Where the symbols take the units:
from | ~ + ^ @
gok | rov zum vav dig
vid | zek zab vap muk
zel | nom ped biv vok
mam | gem zaf fom kub
muk | zab gem lef mam
vav | gok dig loz gul
fup | sib pir fef fif
kot | vam duz far fem
zek | gez zod vid zab
pir | dis zek fif vid
zod | gev zel zab biv
lir | diz suk tur ran
bam | lef fom gez gev
vev | mol gis ped koz
tik | fef diz sul lir
kub | zaf mol nom vev
diz | fif vap lir suk
vok | ped ker gop gaf
ker | koz dud gaf vam
gis | far fur koz tus
dis | ran gez pir zek
far | kot fem gis fur
dek | gul vum mov zas
loz | vav gul vil dek
tus | fur mis dud zef
gem | biv gop mam zaf
suk | vap lef ran bam
kiv | sab sib vum fup
biv | zel vok gem gop
mov | dek zas rov teg
vam | dud nin kot duz
rov | mov teg gok zum
vil | loz dek puf mov
gul | dig kiv dek vum
dig | zum sab gul kiv
ped | vev koz vok ker
sib | tur dis fup pir
ran | suk bam dis gez
fom | mam kub gev nom
mor | liv vav mis loz
fem | duz liv fur mor
dud | tus zef vam nin
mis | mor loz zef vil
zum | teg sul dig sab
duz | nin lud fem liv
fef | fup fif tik diz
tur | lir ran sib dis
sab | sul tur kiv sib
zab | zod biv muk gem
liv | lud gok mor vav
zef | mis vil nin puf
sul | tik lir sab tur
vap | vid muk suk lef
vum | kiv fup zas fef
lef | muk mam bam fom
nin | zef puf duz lud
koz | gis tus ker dud
puf | vil mov lud rov
zas | vum fef teg tik
nom | kub vev zel ped
gev | fom nom zod zel
teg | zas tik zum sul
fif | pir vid diz vap
gez | bam gev zek zod
mol | sep far vev gis
sep | gaf kot mol far
gop | vok gaf zaf sep
fur | fem mor tus mis
zaf | gop sep kub mol
gaf | ker vam sep kot
lud | puf rov liv gok

In the rows, zero is written as 63.

The rows follow the links: the fewer symbols apart two units are, the more alike their rows tend to be.

Each row is also shifted at random along 5 hidden directions that mean nothing.

Some units, each with a row of numbers:
gul: [  90   60   71   58   74   56   71   55   59   79   70   66   61   83   71   51   77   60   68   71   55   82   65   71   69   68   62   59   62   49   76   76   66   82   58   84   56   64]
vev: [  51   77   68   77   72   61   45   79   50   54   56   52   78   45   49   70   54   73   46   68   79   48   75   58   51   76   79   56   59   37   59   57   62   49   74   89   65   68]
sib: [  46   66   61   41   49   78   78   51   63   73   79   60   48   74   78   58   55   48   78   52   45   74   70   70   74   61   59   46   72   50   68   62   76   75   60   66   72   61]
dek: [  77   45   66   59   47   73   76   47   78   72   67   74   60   81   70   56   80   66   76   74   58   80   60   76   62   66   49   48   57   63   68   76   79   74   50   53   53   63]
fup: [  48   64   64   43   50   79   77   54   60   75   78   59   50   76   78   54   58   47   78   54   45   76   68   71   75   63   60   52   71   51   69   62   72   76   58   72   70   62]
mol: [  45   64   65   80   50   74   50   76   59   49   53   58   75   46   50   72   59   77   56   70   82   51   62   61   48   64   68   71   57   69   54   62   64   44   62   61   62   65]
zum: [  68   42   71   64   47   80   76   59   74   74   72   62   59   81   76   47   73   59   75   69   54   84   56   79   66   65   60   65   58   64   73   77   71   79   48   72   57   64]
rov: [  62   50   58   61   84   49   71   50   77   77   64   75   68   79   68   50   80   65   61   75   55   82   64   75   64   75   60   44   55   48   73   75   63   78   61   71   50   66]
zef: [  86   49   61   78   80   41   60   59   75   64   50   80   75   67   55   60   86   80   54   82   73   70   52   66   55   62   55   73   51   81   64   77   55   63   59   50   44   63]
fif: [  77   74   52   42  106   30   72   57   64   73   72   68   48   70   78   58   52   38   58   41   41   65   62   50   90   56   72   66   78   61   69   50   39   79   82   64   70   62]
zel: [  58   74   56   67   78   51   53   71   64   49   56   58   66   44   55   76   48   61   51   51   68   43   63   49   63   62   74   66   68   66   53   45   48   48   78   53   69   64]
gez: [  46   69   51   48   65   63   68   59   73   55   68   61   50   55   69   70   42   47   65   41   51   52   63   55   73   60   67   50   74   63   54   43   58   60   76   45   76   62]
ker: [  30   59   63   83   62   69   49   77   64   54   51   58   84   48   49   66   63   79   49   75   80   56   64   67   48   76   74   67   52   57   56   67   61   49   63   74   58   66]
vam: [  45   65   59   74   76   48   50   66   53   60   50   75   80   56   49   64   76   83   52   82   81   62   60   65   50   60   59   76   52   77   60   74   57   53   56   58   51   64]
zek: [  50   65   65   56   44   82   69   73   59   59   71   48   53   58   71   63   42   47   71   42   54   57   57   59   73   52   70   81   74   74   61   51   60   61   63   63   78   63]
tus: [  87   64   72   81   60   61   51   65   59   59   52   66   77   60   51   67   77   83   57   82   80   60   68   64   46   73   61   57   53   54   63   71   72   55   62   71   52   65]
gaf: [  57   71   67   77   43   73   49   70   49   51   53   60   74   49   48   75   66   81   61   74   85   50   66   61   45   60   58   72   56   72   54   64   71   45   55   57   61   62]
liv: [  79   48   77   74   33   81   63   64   58   66   59   67   71   74   60   56   86   82   73   87   77   75   57   77   50   55   47   80   52   82   68   86   79   66   39   62   50   61]
sul: [  71   67   57   39   64   60   79   40   70   76   75   71   47   78   75   61   64   50   76   57   42   72   74   64   76   68   53   28   72   44   68   61   76   77   67   55   66   63]
vav: [  61   39   67   67   41   79   71   55   75   71   64   72   68   78   67   52   85   73   74   81   65   82   56   80   56   65   50   63   53   73   67   83   79   71   42   56   50   63]
fem: [  63   59   69   80   74   58   54   66   63   64   54   67   82   61   51   61   77   81   53   84   78   68   67   70   47   78   67   57   49   48   66   75   67   60   60   80   49   66]
lir: [  46   60   57   43   50   75   79   53   68   69   76   62   47   72   78   59   54   44   78   48   44   71   62   67   76   58   60   54   72   63   65   57   69   73   60   54   72   62]
gev: [  42   74   63   66   75   62   56   83   53   58   65   48   63   47   60   63   41   52   50   45   63   51   59   54   71   61   83   83   70   63   61   49   43   58   74   81   74   64]
koz: [  26   67   50   70   79   47   49   64   60   55   51   75   79   50   48   69   67   82   49   77   78   55   64   62   49   65   59   61   55   67   55   67   56   48   63   51   57   63]
zaf: [  68   75   68   76   60   64   50   82   48   48   57   52   67   45   51   74   53   67   55   58   79   45   61   52   56   53   67   87   63   76   56   55   54   47   66   64   68   62]

Start, symbols taken left to right, then the unit you end at.
Answer with the unit's name.
[ 105   50   68   56   57   62   77   47   79   72   70   70   51   82   74   57   74   58   76   64   48   76   62   66   69   67   53   46   64   60   69   68   73   79   60   56   57   62]
+ ^ ^ ~ -> sul
[  63   47   65   54   54   73   80   52   84   72   74   64   54   78   78   53   65   50   73   58   46   80   60   73   72   70   64   47   66   54   70   67   73   79   59   64   64   65]
^ ~ -> sab
[  70   36   69   71   52   75   74   56   85   72   66   66   66   80   71   50   77   66   70   75   57   84   56   80   61   75   60   56   53   59   71   80   71   76   51   70   53   66]
~ @ -> zas
[  91   41   73   67   58   69   76   57   84   73   68   65   60   82   74   50   74   59   68   69   54   81   58   74   67   73   64   56   58   56   71   73   70   80   59   73   54   64]
^ ^ ~ -> gul
[  42   70   65   82   75   57   45   85   44   57   53   56   81   48   49   64   61   74   46   71   80   54   61   61   53   61   75   93   56   68   62   65   48   51   63   83   61   65]
+ + @ -> liv
[  47   53   66   66   46   74   64   57   54   70   60   72   71   75   61   53   85   81   71   87   73   81   62   78   52   58   45   69   52   75   68   85   77   66   37   61   49   61]
+ ~ @ -> teg
[  54   88   61   65   72   53   48   78   31   55   56   60   69   46   50   74   57   70   53   63   77   45   67   51   58   47   62   88   67   77   57   58   51   48   66   63   69   60]
@ ~ ~ -> ker
[  74   55   60   51   83   51   77   55   79   74   73   65   51   77   79   52   59   44   65   49   41   76   57   64   82   66   69   58   69   59   71   60   53   82   70   69   64   64]
^ + -> diz
[  66   45   66   67   71   59   68   58   72   76   66   69   71   79   68   48   82   67   64   77   60   83   58   76   62   70   62   65   53   60   74   81   63   78   54   76   51   65]
^ ~ @ ~ -> zum
[  58   62   64   49   51   78   75   59   66   68   76   56   48   70   78   57   51   43   75   46   47   69   63   66   77   59   65   61   73   61   66   57   65   73   62   65   73   62]
^ + + ^ -> bam
[ 103   85   71   39   44   75   73   55   41   67   77   55   38   70   74   70   52   47   83   44   49   58   77   52   76   49   53   54   82   56   66   50   76   69   67   61   79   58]
~ ~ @ ^ -> zek
[  25   41   62   81   67   68   60   64   81   68   57   67   86   67   59   52   78   78   52   86   72   79   61   83   49   85   71   53   44   46   67   82   67   65   53   82   48   67]
+ @ -> dek
[  11   72   58   73   62   69   48   78   51   54   56   56   77   44   49   69   51   70   51   67   76   54   66   64   52   65   73   70   59   58   55   58   59   48   62   72   69   65]
+ + ^ -> vam
[  44   71   48   60   55   58   55   61   64   44   53   72   63   44   53   81   55   72   62   58   73   42   59   52   58   48   51   67   66   93   45   50   60   41   65   16   69   60]
~ ~ ^ ^ -> kub
[  68   51   60   49   62   62   79   46   79   75   71   72   54   80   75   55   71   57   75   63   46   79   63   72   70   67   53   40   61   55   69   69   73   78   59   55   60   64]
+ ^ ~ ~ -> fup
[  36   74   57   52   57   71   65   65   65   55   68   54   54   52   66   72   40   49   64   44   54   51   68   55   70   65   72   45   75   50   56   46   63   56   74   58   78   62]
@ ~ @ -> kub
